Here is a tiny trained network, its code and every weight. The questions are about switching its units off for an input and a target symbol, where a switched-off unit gives its printed mean instead of its output.

import numpy as np


def w(rows, s, z=0):
    codes = np.array(rows[::2]) - 128.0
    scale = np.full(codes.shape[1], s)
    scale[-1] = z or s
    return codes * scale


def softmax(a):
    e = np.exp(a - a.max(-1, keepdims=True))
    return e / e.sum(-1, keepdims=True)


def log_softmax(a):
    a = a - a.max(-1, keepdims=True)
    return a - np.log(np.exp(a).sum(-1, keepdims=True))


def net(x, mask):
    ids = ['αβεζθλξτφω'.index(c) for c in x.split()]
    T = len(ids)
    res = E[ids] + P[:T]
    u = 0
    for l in range(2):
        r = res
        for j in range(3):
            rows = slice(2 * j, 2 * j + 2)
            q, k, v = (r @ M[l][rows].T for M in (Q, K, V))
            z = softmax(np.where(np.tri(T) > 0, q @ k.T / 2**0.5, -1e9)) @ v
            o = O[l][rows]
            res = res + np.where(mask[u + j], z, o[:, -1]) @ o[:, :-1]
        u += 3
    return log_softmax(res[-1] @ U[:, :-1].T + U[:, -1])


Q, K, V, O = {}, {}, {}, {}
E = w([
[132,111,169],'α',
[86,136,111],'β',
[110,131,149],'ε',
[98,148,109],'ζ',
[122,112,197],'θ',
[139,78,118],'λ',
[26,104,107],'ξ',
[202,138,106],'τ',
[143,222,117],'φ',
[5,177,144],'ω',
],0.017)
P = w([
[133,131,105],'0',
[144,133,121],'1',
[148,125,131],'2',
[136,122,159],'3',
[141,112,152],'4',
[132,113,158],'5',
[101,138,36],'6',
[122,152,77],'7',
[144,129,136],'8',
[188,114,255],'9',
],0.0079)
Q[0] = w([
[218,214,118],'0.h1',
[171,125,167],'0.h1',
[132,194,209],'0.h2',
[110,223,60],'0.h2',
[233,253,133],'0.h3',
[89,176,59],'0.h3',
],0.011)
K[0] = w([
[41,70,42],'0.h1',
[162,168,54],'0.h1',
[131,57,36],'0.h2',
[141,87,193],'0.h2',
[245,225,124],'0.h3',
[89,184,3],'0.h3',
],0.011)
V[0] = w([
[137,176,97],'0.h1',
[123,155,149],'0.h1',
[155,104,62],'0.h2',
[92,7,87],'0.h2',
[144,88,162],'0.h3',
[99,73,146],'0.h3',
],0.016)
O[0] = w([
[100,18,186,61],'0.h1',
[128,254,212,189],'0.h1',
[92,111,34,1],'0.h2',
[127,164,12,80],'0.h2',
[109,125,70,179],'0.h3',
[163,246,56,223],'0.h3',
],0.0097,0.0021)
Q[1] = w([
[249,206,148],'1.h1',
[134,53,150],'1.h1',
[121,198,155],'1.h2',
[188,173,138],'1.h2',
[171,109,140],'1.h3',
[132,161,109],'1.h3',
],0.013)
K[1] = w([
[164,250,134],'1.h1',
[96,180,152],'1.h1',
[107,180,141],'1.h2',
[107,157,117],'1.h2',
[98,173,175],'1.h3',
[145,167,149],'1.h3',
],0.018)
V[1] = w([
[159,41,147],'1.h1',
[172,196,107],'1.h1',
[221,72,143],'1.h2',
[190,154,136],'1.h2',
[54,159,101],'1.h3',
[239,74,2],'1.h3',
],0.0096)
O[1] = w([
[157,70,143,97],'1.h1',
[107,119,133,148],'1.h1',
[250,129,123,73],'1.h2',
[188,95,197,135],'1.h2',
[88,94,137,123],'1.h3',
[177,115,140,3],'1.h3',
],0.012,0.0079)
U = w([
[189,204,147,48],'α',
[125,88,101,143],'β',
[158,149,158,51],'ε',
[121,65,141,201],'ζ',
[198,254,182,204],'θ',
[196,180,49,161],'λ',
[139,176,44,79],'ξ',
[184,100,147,245],'τ',
[132,78,247,69],'φ',
[63,73,177,2],'ω',
],0.0099,0.0084)

Each question gives the input, a string of symbols that net reads in full, and the target symbol t.
The units are the heads (2 rows each of Q, K, V and O). Each row of codes is followed by its name. A weight is (code - 128) times the scale printed after its matrix; where a second scale follows, it is the last column's (O and U).
mask holds one flag per head, layer by layer. A switched-off head (its flag False) gives its mean, the last column of its rows in O, instead of its output. The means were averaged over made-up inputs and are rounded, as every weight is.
A unit's drop is (log p(t) with every unit on - log p(t) with that unit switched off) / (log p(t) with every unit on - log p(t) with every unit switched off).
The circuit of an input: a set's keep is (log p(t) with only the set's units on - log p(t) with every unit switched off) / (log p(t) with every unit on - log p(t) with every unit switched off). Starting from all 6 units, units are removed one at a time, each time the one whose removal leaves the highest keep (on an exact tie, the one counted first), for as long as the keep stays at least 0.8.
circuit, biggest first: the units of the circuit, biggest drop first
most important unit: the unit with the biggest drop
which heads matter: for each layer, one digit per head in row order, 1 if its drop is at least 0.15 and else 0, layers parted by /
input ζ τ ε, target τ: circuit, biggest first : 1.h2, 0.h1, 0.h3, 1.h1
input ζ β φ ε, target φ: circuit, biggest first : 0.h1, 0.h3
input θ θ θ λ, target θ: which heads matter : 110 / 010
input ω φ ζ, target ω: most important unit : 1.h3
input ζ φ β, target φ: circuit, biggest first : 0.h2, 0.h3
input φ φ β τ, target φ: which heads matter : 011 / 000
input ξ θ θ ω θ θ ω β, target ω: which heads matter : 000 / 011
input φ α τ φ θ τ β θ, target τ: circuit, biggest first : 1.h2, 1.h1, 0.h3, 0.h2
input ω ω θ θ φ θ ε ζ ξ, target θ: which heads matter : 111 / 000
input θ ε θ α θ, target θ: circuit, biggest first : 0.h1, 0.h2, 0.h3
input ζ ζ τ θ ζ θ β, target θ: circuit, biggest first : 0.h2, 0.h1
input θ θ ε θ ζ θ ζ, target θ: which heads matter : 110 / 000
input ζ λ θ ω ζ ε φ, target ω: which heads matter : 001 / 010
input β θ ξ, target ξ: circuit, biggest first : 0.h3, 1.h2, 0.h1
input β ξ ζ λ θ θ ω, target ω: which heads matter : 000 / 010
input θ θ θ θ, target θ: most important unit : 0.h1
input ω β θ φ ω, target ω: which heads matter : 000 / 011
input τ α ξ θ ω θ ε φ, target ω: circuit, biggest first : 0.h3, 1.h2
input θ θ ζ θ θ θ ξ ω ζ, target ω: which heads matter : 100 / 011
input λ τ α, target τ: most important unit : 1.h3
input ξ β θ, target ξ: circuit, biggest first : 0.h2, 1.h2
input τ ζ θ θ ζ ζ θ ζ τ, target τ: circuit, biggest first : 0.h3, 1.h2, 0.h1
input θ θ ξ ξ θ ζ ε ζ ξ, target ξ: circuit, biggest first : 0.h3, 0.h1, 1.h2
